Below is a small trained network, with its code and all its weights. Each question gives an input and a class and asks what happens when units are switched off, that is, made to give their printed mean instead of their output.

import numpy as np


def w(rows, s, z=0):
    codes = np.array(rows[::2]) - 128.0
    scale = np.full(codes.shape[1], s)
    scale[-1] = z or s
    return codes * scale


def norm(h):
    return h / np.sqrt((h * h).mean(-1, keepdims=True) + 1e-5)


def f(y):
    return np.maximum(y, 0)


def log_softmax(a):
    a = a - a.max(-1, keepdims=True)
    return a - np.log(np.exp(a).sum(-1, keepdims=True))


def net(x, mask):
    res = np.array(x, float).reshape(1, 2) / 4 @ E
    u = 0
    for l in range(3):
        y = f(norm(res) @ A[l][:, :-1].T + A[l][:, -1])
        res = res + np.where(mask[u : u + 6], y, B[l][:, -1]) @ B[l][:, :-1]
        u += 6
    return log_softmax(norm(res)[-1] @ U[:, :-1].T + U[:, -1])


A, B = {}, {}
E = w([
[148,66,117,116,16,57,103,131],'x0',
[126,97,107,107,140,171,11,66],'x1',
],0.012)
A[0] = w([
[158,101,77,104,99,70,127,82,114],'L0N1',
[121,192,139,156,97,82,171,176,86],'L0N2',
[138,136,154,124,147,177,115,109,118],'L0N3',
[85,155,115,121,183,149,139,140,70],'L0N4',
[90,173,2,127,132,87,127,160,5],'L0N5',
[143,122,82,172,144,124,69,45,103],'L0N6',
],0.008,0.0034)
B[0] = w([
[2,113,206,141,166,135,179,160,235],'L0N1',
[168,146,115,84,103,105,65,24,254],'L0N2',
[91,124,233,35,117,107,229,148,200],'L0N3',
[56,100,191,163,138,81,58,136,217],'L0N4',
[105,178,168,144,112,48,82,129,128],'L0N5',
[180,137,52,137,129,109,201,164,239],'L0N6',
],0.0076,0.0047)
A[1] = w([
[164,85,99,161,144,143,203,236,180],'L1N1',
[149,190,74,222,92,106,193,147,4],'L1N2',
[134,58,12,75,145,223,51,105,97],'L1N3',
[208,125,101,2,75,88,150,243,157],'L1N4',
[210,36,148,164,113,117,128,168,73],'L1N5',
[73,91,205,97,133,89,163,164,76],'L1N6',
],0.0084,0.0025)
B[1] = w([
[114,71,15,48,206,6,47,2,163],'L1N1',
[214,160,171,62,55,135,148,231,162],'L1N2',
[227,190,172,46,105,76,201,209,232],'L1N3',
[101,190,151,192,208,225,94,120,229],'L1N4',
[83,129,150,178,126,218,85,123,165],'L1N5',
[185,87,82,114,168,133,115,107,254],'L1N6',
],0.009,0.0062)
A[2] = w([
[158,165,163,112,140,133,186,186,213],'L2N1',
[225,138,145,66,161,70,128,78,129],'L2N2',
[224,190,161,126,109,129,107,122,41],'L2N3',
[181,143,141,139,131,114,181,163,10],'L2N4',
[8,196,113,125,165,233,132,104,16],'L2N5',
[86,76,169,126,67,93,52,107,190],'L2N6',
],0.011,0.0012)
B[2] = w([
[112,105,201,127,47,174,58,197,227],'L2N1',
[187,51,16,116,93,158,93,31,245],'L2N2',
[191,87,109,127,140,91,156,141,214],'L2N3',
[133,170,170,59,53,147,75,253,182],'L2N4',
[41,174,153,234,121,14,211,154,186],'L2N5',
[31,234,174,142,240,136,198,155,193],'L2N6',
],0.0076,0.011)
U = w([
[228,138,150,61,91,122,121,183,147],'0',
[3,155,173,161,169,108,160,169,141],'1',
[150,52,40,126,171,121,122,3,129],'2',
[73,102,109,188,64,217,129,82,5],'3',
[75,101,131,201,56,213,114,64,16],'4',
],0.02,0.018)

Each question gives the input, the list of numbers given to net, and the class t.
The units are the neurons (one row each of A and B). Each row of codes is followed by its name. A weight is (code - 128) times the scale printed after its matrix; where a second scale follows, it is the last column's (A, B and U).
mask holds one flag per neuron, layer by layer. A switched-off neuron (its flag False) gives its mean, the last column of its row in B, instead of its output. The means were averaged over made-up inputs and are rounded, as every weight is.
A unit's drop is (log p(t) with every unit on - log p(t) with that unit switched off) / (log p(t) with every unit on - log p(t) with every unit switched off).
The circuit of an input: a set's keep is (log p(t) with only the set's units on - log p(t) with every unit switched off) / (log p(t) with every unit on - log p(t) with every unit switched off). Starting from the 12 units with the biggest drops (on a tie, the unit counted first), units are removed one at a time, each time the one whose removal leaves the highest keep (on an exact tie, the one counted first), for as long as the keep stays at least 0.8.
units of the circuit, in order: the units of the circuit, biggest drop first
k most important neurons: the k neurons with the biggest drops, biggest first
top k neurons in layer l: the k neurons of layer l with the biggest drops, biggest first
drop of u: that unit's drop, to one decimal
input [-7,7], class 0: units of the circuit, in order => L1N3
input [-3,-1], class 2: 4 most important neurons => L1N6, L1N4, L0N1, L1N3
input [0,0], class 2: 2 most important neurons => L1N5, L1N4
input [-3,3], class 2: 4 most important neurons => L0N3, L1N4, L1N3, L1N5
input [3,0], class 2: 2 most important neurons => L1N6, L0N1
input [-3,0], class 2: 3 most important neurons => L1N6, L1N4, L0N1
input [-7,6], class 1: top 3 neurons in layer 0 => L0N3, L0N2, L0N4
input [-3,-7], class 0: 2 most important neurons => L1N2, L0N2
input [-2,-2], class 2: 2 most important neurons => L1N4, L1N3
input [5,-4], class 1: 2 most important neurons => L0N6, L1N3
input [3,2], class 2: 2 most important neurons => L0N1, L0N6
input [-6,6], class 0: 4 most important neurons => L1N3, L0N1, L1N4, L0N6
input [-1,-3], class 2: top 2 neurons in layer 0 => L0N6, L0N2
input [-2,-7], class 0: top neuron in layer 1 => L1N2
input [-6,8], class 0: drop of L1N3 => 3.6
input [-4,5], class 0: drop of L1N3 => 3.6
input [3,7], class 0: drop of L1N3 => 8.4
input [-3,-3], class 2: top 2 neurons in layer 1 => L1N4, L1N3
